Below are the code and all the weights of a small trained network. Each question names an input and a target symbol and asks about switching units off, where a switched-off unit gives its printed mean instead of its output.

import numpy as np


def w(rows, s, z=0):
    codes = np.array(rows[::2]) - 128.0
    scale = np.full(codes.shape[1], s)
    scale[-1] = z or s
    return codes * scale


def softmax(a):
    e = np.exp(a - a.max(-1, keepdims=True))
    return e / e.sum(-1, keepdims=True)


def log_softmax(a):
    a = a - a.max(-1, keepdims=True)
    return a - np.log(np.exp(a).sum(-1, keepdims=True))


def net(x, mask):
    ids = ['βγεζηξτω'.index(c) for c in x.split()]
    T = len(ids)
    res = E[ids] + P[:T]
    u = 0
    for l in range(3):
        r = res
        for j in range(2):
            rows = slice(2 * j, 2 * j + 2)
            q, k, v = (r @ M[l][rows].T for M in (Q, K, V))
            z = softmax(np.where(np.tri(T) > 0, q @ k.T / 2**0.5, -1e9)) @ v
            o = O[l][rows]
            res = res + np.where(mask[u + j], z, o[:, -1]) @ o[:, :-1]
        u += 2
    return log_softmax(res[-1] @ U[:, :-1].T + U[:, -1])


Q, K, V, O = {}, {}, {}, {}
E = w([
[93,177,161,128,177,144,30,14,84,85],'β',
[121,19,143,174,249,92,123,149,96,114],'γ',
[94,154,204,184,133,169,151,153,248,35],'ε',
[143,171,123,167,91,40,211,120,110,62],'ζ',
[44,85,130,73,124,175,219,58,128,130],'η',
[172,175,109,52,229,150,160,134,191,127],'ξ',
[151,166,159,167,168,107,206,14,176,248],'τ',
[141,82,164,70,98,71,85,122,148,132],'ω',
],0.016)
P = w([
[45,103,26,211,145,114,70,98,184,98],'0',
[63,100,45,201,139,120,86,93,181,102],'1',
[70,97,62,190,139,123,98,97,175,108],'2',
[77,109,81,171,149,108,113,96,164,101],'3',
[79,109,101,157,148,112,124,100,161,101],'4',
[93,107,119,144,144,116,135,99,151,105],'5',
[99,115,137,129,147,111,141,97,146,103],'6',
[114,113,152,113,148,109,156,106,139,109],'7',
[128,109,171,106,146,114,167,102,137,105],'8',
[140,112,187,93,144,109,175,99,128,104],'9',
[150,111,203,80,139,117,188,105,121,111],'10',
[164,110,222,68,139,115,196,104,117,112],'11',
[178,108,234,55,142,114,198,101,113,104],'12',
[194,105,252,47,137,124,211,97,103,113],'13',
],0.014)
Q[0] = w([
[112,123,81,128,127,155,103,139,98,132],'L0H1',
[133,88,146,133,205,73,142,58,141,69],'L0H1',
[198,181,72,111,11,206,61,233,83,217],'L0H2',
[139,169,19,120,63,182,49,210,112,199],'L0H2',
],0.011)
K[0] = w([
[120,134,99,139,125,121,122,133,142,118],'L0H1',
[141,128,195,91,121,126,158,130,132,127],'L0H1',
[88,140,7,190,143,146,123,117,155,125],'L0H2',
[103,137,41,164,128,137,112,128,153,132],'L0H2',
],0.019)
V[0] = w([
[130,141,218,235,159,88,74,175,114,91],'L0H1',
[132,151,56,111,62,131,158,135,253,172],'L0H1',
[159,55,160,110,64,57,38,135,249,140],'L0H2',
[176,88,92,36,40,16,33,155,204,213],'L0H2',
],0.0039)
O[0] = w([
[127,121,193,109,170,89,74,94,127,121,124],'L0H1',
[136,105,78,149,111,134,70,176,193,184,132],'L0H1',
[55,136,163,108,138,86,111,189,133,170,252],'L0H2',
[102,145,154,101,70,143,105,254,84,228,158],'L0H2',
],0.0075,0.0039)
Q[1] = w([
[86,130,184,145,175,76,157,140,241,147],'L1H1',
[162,227,103,133,43,163,132,202,131,203],'L1H1',
[139,197,102,88,41,229,45,243,47,212],'L1H2',
[66,143,215,98,149,2,109,172,139,156],'L1H2',
],0.01)
K[1] = w([
[189,169,123,54,61,132,210,122,159,158],'L1H1',
[75,138,29,183,127,150,3,104,109,149],'L1H1',
[68,114,23,246,93,102,58,165,141,92],'L1H2',
[146,47,186,29,69,82,102,101,120,91],'L1H2',
],0.011)
V[1] = w([
[88,253,164,44,52,178,84,43,157,119],'L1H1',
[84,85,244,179,150,223,101,147,236,90],'L1H1',
[88,109,165,189,65,26,58,114,98,46],'L1H2',
[241,232,165,205,221,70,65,188,110,120],'L1H2',
],0.0048)
O[1] = w([
[73,117,150,160,198,213,74,137,235,168,66],'L1H1',
[102,245,83,125,244,76,141,214,96,93,214],'L1H1',
[254,112,209,86,63,24,85,152,180,134,177],'L1H2',
[121,22,104,113,134,67,208,161,247,122,3],'L1H2',
],0.0059,0.0031)
Q[2] = w([
[145,143,126,97,34,153,75,244,95,194],'L2H1',
[100,166,72,180,149,181,202,86,172,173],'L2H1',
[191,115,99,103,34,149,97,157,175,205],'L2H2',
[124,56,191,105,148,34,94,167,115,149],'L2H2',
],0.011)
K[2] = w([
[98,57,56,184,125,89,5,139,111,128],'L2H1',
[143,181,126,105,134,141,155,79,182,203],'L2H1',
[95,129,72,169,86,88,75,130,151,111],'L2H2',
[91,34,128,138,130,128,97,188,105,87],'L2H2',
],0.012)
V[2] = w([
[163,93,89,2,222,133,52,97,121,166],'L2H1',
[100,122,171,165,181,70,118,53,102,227],'L2H1',
[148,93,89,130,158,127,159,170,170,167],'L2H2',
[82,57,100,47,129,141,47,175,139,23],'L2H2',
],0.0053)
O[2] = w([
[41,126,109,164,19,118,133,209,130,3,154],'L2H1',
[217,51,111,170,76,180,65,248,108,109,255],'L2H1',
[123,79,46,97,91,179,115,128,121,184,156],'L2H2',
[142,214,170,63,47,201,197,100,139,141,142],'L2H2',
],0.0049,0.0078)
U = w([
[121,150,172,169,127,171,108,143,217,83,1],'β',
[188,158,72,163,70,79,181,126,88,82,107],'γ',
[167,186,50,22,202,153,132,158,186,133,104],'ε',
[172,109,139,152,123,119,142,36,197,227,130],'ζ',
[126,188,129,119,136,181,44,66,61,112,106],'η',
[2,112,71,67,115,168,185,89,130,127,127],'ξ',
[144,46,100,170,195,133,114,159,94,140,136],'τ',
[106,149,148,89,97,139,96,185,109,189,248],'ω',
],0.0084,0.0068)

Each question gives the input, a string of symbols that net reads in full, and the target symbol t.
The units are the heads (2 rows each of Q, K, V and O). Each row of codes is followed by its name. A weight is (code - 128) times the scale printed after its matrix; where a second scale follows, it is the last column's (O and U).
mask holds one flag per head, layer by layer. A switched-off head (its flag False) gives its mean, the last column of its rows in O, instead of its output. The means were averaged over made-up inputs and are rounded, as every weight is.
A unit's drop is (log p(t) with every unit on - log p(t) with that unit switched off) / (log p(t) with every unit on - log p(t) with every unit switched off).
The circuit of an input: a set's keep is (log p(t) with only the set's units on - log p(t) with every unit switched off) / (log p(t) with every unit on - log p(t) with every unit switched off). Starting from all 6 units, units are removed one at a time, each time the one whose removal leaves the highest keep (on an exact tie, the one counted first), for as long as the keep stays at least 0.8.
units of the circuit, in order: the units of the circuit, biggest drop first
unit that matters most: the unit with the biggest drop
heads that matter: for each layer, one digit per head in row order, 1 if its drop is at least 0.15 and else 0, layers parted by /
input ω β ζ τ, target τ: unit that matters most -> L2H2
input ω τ γ ξ β, target ξ: units of the circuit, in order -> L1H2, L2H1
input τ γ γ γ ω γ γ τ γ γ γ η ξ β, target ξ: units of the circuit, in order -> L1H2, L0H2, L2H1
input β τ γ ε γ γ τ γ γ η γ, target η: heads that matter -> 00 / 01 / 00
input γ γ γ ξ ξ γ ω ω ε ε ε, target ε: units of the circuit, in order -> L1H1, L2H1
input ζ γ ξ β ε, target ξ: units of the circuit, in order -> L1H2, L2H1
input β τ ε β ξ ε η γ ζ, target η: heads that matter -> 00 / 01 / 10
input γ ε γ η γ γ γ τ β ζ β β, target ζ: units of the circuit, in order -> L1H2, L2H1
input γ ω γ τ τ ξ, target τ: units of the circuit, in order -> L2H2, L1H2, L2H1
input η η γ γ ζ γ γ, target ζ: units of the circuit, in order -> L2H1, L0H2, L1H1
input ε ω γ τ γ ω γ τ η, target τ: units of the circuit, in order -> L2H2, L2H1, L0H2
input γ ω γ γ ξ ζ ω γ ξ τ γ γ ζ, target ζ: heads that matter -> 10 / 10 / 10
input ω ε ξ γ ε γ ω η, target ω: heads that matter -> 01 / 01 / 00
input ε γ τ ξ ω τ ζ β, target τ: units of the circuit, in order -> L0H2, L2H2, L1H2
input ω τ γ γ ζ η ω ω ζ ω γ γ ζ, target ζ: heads that matter -> 00 / 10 / 10
input ω β ε γ β, target ε: units of the circuit, in order -> L1H1, L1H2, L2H1
input γ ω γ η γ η ω ζ ζ ω γ ε τ η, target τ: units of the circuit, in order -> L2H2, L0H2
input γ β ζ η, target η: units of the circuit, in order -> L1H2
input η γ ω ξ β ξ γ τ, target τ: units of the circuit, in order -> L2H2, L1H2
input ξ γ β ω τ β β γ τ ζ η γ ξ, target ξ: heads that matter -> 00 / 01 / 10
input ω ξ ζ τ γ ζ τ ω ζ ζ η γ γ β, target γ: heads that matter -> 11 / 11 / 00
input γ γ ξ β γ η τ γ ξ γ, target ξ: unit that matters most -> L2H1
input ω γ γ τ ω τ γ β ξ ε ω τ ε ζ, target τ: heads that matter -> 01 / 01 / 01
input γ γ ω η γ γ γ ζ ζ γ γ γ ε γ, target ε: heads that matter -> 00 / 10 / 10
input γ ε γ β γ ξ β τ ω β ζ β, target ζ: heads that matter -> 00 / 11 / 10
input ζ γ γ ω τ η, target ω: heads that matter -> 01 / 00 / 00
